Here is a tiny trained network, its code and every weight. The questions are about switching its units off for an input and a target symbol, where a switched-off unit gives its printed mean instead of its output.

import numpy as np


def w(rows, s, z=0):
    codes = np.array(rows[::2]) - 128.0
    scale = np.full(codes.shape[1], s)
    scale[-1] = z or s
    return codes * scale


def norm(h):
    return h / np.sqrt((h * h).mean(-1, keepdims=True) + 1e-5)


def f(y):
    return np.maximum(y, 0)


def softmax(a):
    e = np.exp(a - a.max(-1, keepdims=True))
    return e / e.sum(-1, keepdims=True)


def log_softmax(a):
    a = a - a.max(-1, keepdims=True)
    return a - np.log(np.exp(a).sum(-1, keepdims=True))


def net(x, mask):
    ids = ['ΓΘΛΠΨΩαβδζημξτ'.index(c) for c in x.split()]
    T = len(ids)
    res = E[ids] + P[:T]
    q, k, v = (norm(res) @ M[0].T for M in (Q, K, V))
    z = softmax(np.where(np.tri(T) > 0, q @ k.T / 2**0.5, -1e9)) @ v
    res = res + np.where(mask[0], z, O[0][:, -1]) @ O[0][:, :-1]
    y = f(norm(res) @ A[0][:, :-1].T + A[0][:, -1])
    res = res + np.where(mask[1:9], y, B[0][:, -1]) @ B[0][:, :-1]
    return log_softmax(norm(res)[-1] @ U[:, :-1].T + U[:, -1])


Q, K, V, O, A, B = {}, {}, {}, {}, {}, {}
E = w([
[135,201,63,124,55,97,214],'Γ',
[44,132,219,209,174,80,102],'Θ',
[78,107,100,198,164,89,127],'Λ',
[157,161,82,140,149,125,60],'Π',
[105,136,211,100,253,54,64],'Ψ',
[193,206,124,168,171,178,155],'Ω',
[154,43,147,105,99,52,163],'α',
[142,101,69,74,39,100,171],'β',
[50,116,88,105,171,91,128],'δ',
[105,161,140,209,113,63,214],'ζ',
[118,203,245,100,66,169,60],'η',
[122,100,195,72,64,73,227],'μ',
[202,103,188,75,37,176,68],'ξ',
[254,176,178,185,119,36,87],'τ',
],0.018)
P = w([
[183,216,133,222,92,144,125],'0',
[161,194,124,202,95,145,119],'1',
[144,160,125,163,92,116,92],'2',
[128,107,137,132,90,58,120],'3',
[109,85,152,153,125,31,114],'4',
[100,76,158,140,117,40,95],'5',
[64,37,140,153,119,1,137],'6',
],0.0048)
Q[0] = w([
[1,71,177,102,136,89,47],'H0',
[94,151,79,105,152,228,159],'H0',
],0.0092)
K[0] = w([
[63,71,135,99,164,105,54],'H0',
[113,254,123,238,59,222,80],'H0',
],0.0082)
V[0] = w([
[160,56,85,113,148,93,148],'H0',
[4,226,108,113,160,46,91],'H0',
],0.0037)
O[0] = w([
[139,73,27,181,89,185,2,250],'H0',
[173,96,47,45,157,189,202,93],'H0',
],0.012,0.0023)
A[0] = w([
[152,70,40,254,78,150,160,53],'N0',
[126,157,154,145,142,229,147,74],'N1',
[106,87,150,109,125,111,67,214],'N2',
[146,102,186,204,88,83,138,122],'N3',
[200,102,186,105,117,206,180,172],'N4',
[152,170,79,116,135,153,62,31],'N5',
[151,235,148,151,147,231,157,5],'N6',
[147,190,109,129,89,100,55,108],'N7',
],0.0093,0.0029)
B[0] = w([
[71,206,215,42,134,78,106,200],'N0',
[62,89,45,170,105,20,115,141],'N1',
[115,126,33,128,143,32,137,223],'N2',
[118,53,92,164,127,215,111,254],'N3',
[178,108,71,9,213,164,78,153],'N4',
[2,10,65,139,156,210,105,141],'N5',
[68,81,110,126,120,81,73,151],'N6',
[107,132,110,94,120,196,192,193],'N7',
],0.0075,0.0087)
U = w([
[150,197,83,107,62,55,173,244],'Γ',
[84,133,223,203,130,108,221,38],'Θ',
[195,143,174,77,234,4,128,26],'Λ',
[70,31,159,192,206,187,124,86],'Π',
[176,159,116,97,236,37,80,249],'Ψ',
[189,116,4,109,195,99,187,32],'Ω',
[69,52,86,188,31,60,19,117],'α',
[90,145,198,66,76,114,64,104],'β',
[121,82,14,107,179,183,166,221],'δ',
[153,207,95,153,83,70,208,162],'ζ',
[74,197,199,67,155,60,93,51],'η',
[213,11,172,95,114,227,145,141],'μ',
[254,119,155,170,112,121,57,136],'ξ',
[230,26,196,182,53,153,226,182],'τ',
],0.0074,0.002)

Each question gives the input, a string of symbols that net reads in full, and the target symbol t.
The units are the heads (2 rows each of Q, K, V and O) and the neurons (one row each of A and B). Each row of codes is followed by its name. A weight is (code - 128) times the scale printed after its matrix; where a second scale follows, it is the last column's (O, A, B and U).
mask holds one flag per unit, heads first, then neurons. A switched-off unit (its flag False) gives its mean, the last column of its rows in O or B, instead of its output. The means were averaged over made-up inputs and are rounded, as every weight is.
A unit's drop is (log p(t) with every unit on - log p(t) with that unit switched off) / (log p(t) with every unit on - log p(t) with every unit switched off).
The circuit of an input: a set's keep is (log p(t) with only the set's units on - log p(t) with every unit switched off) / (log p(t) with every unit on - log p(t) with every unit switched off). Starting from all 9 units, units are removed one at a time, each time the one whose removal leaves the highest keep (on an exact tie, the one counted first), for as long as the keep stays at least 0.8.
circuit, biggest first: the units of the circuit, biggest drop first
k most important neurons: the k neurons with the biggest drops, biggest first
drop of u: that unit's drop, to one decimal
input α α η, target α: circuit, biggest first : [N0, N1]
input α Γ δ ξ β Ψ Ω, target Ψ: 2 most important neurons : [N3, N4]
input α Λ τ, target α: circuit, biggest first : [H0, N5]
input β Λ η τ ζ, target Θ: 2 most important neurons : [N2, N0]
input Λ η α α η, target α: circuit, biggest first : [H0, N0]
input Ψ δ ζ μ μ Π, target δ: circuit, biggest first : [H0, N7]
input μ μ ζ, target Θ: circuit, biggest first : [N2, H0]
input α α Ω, target Ψ: 3 most important neurons : [N4, N3, N6]
input μ η Λ, target η: 2 most important neurons : [N0, N2]
input Ψ ζ Λ, target η: 3 most important neurons : [N0, N2, N3]
input Θ Π Θ, target Θ: 2 most important neurons : [N4, N2]
input τ η Ψ Γ Π, target δ: drop of H0 : 0.3
input α α α μ, target α: drop of N7 : 0.2
input Θ α μ, target α: drop of N4 : 0.0
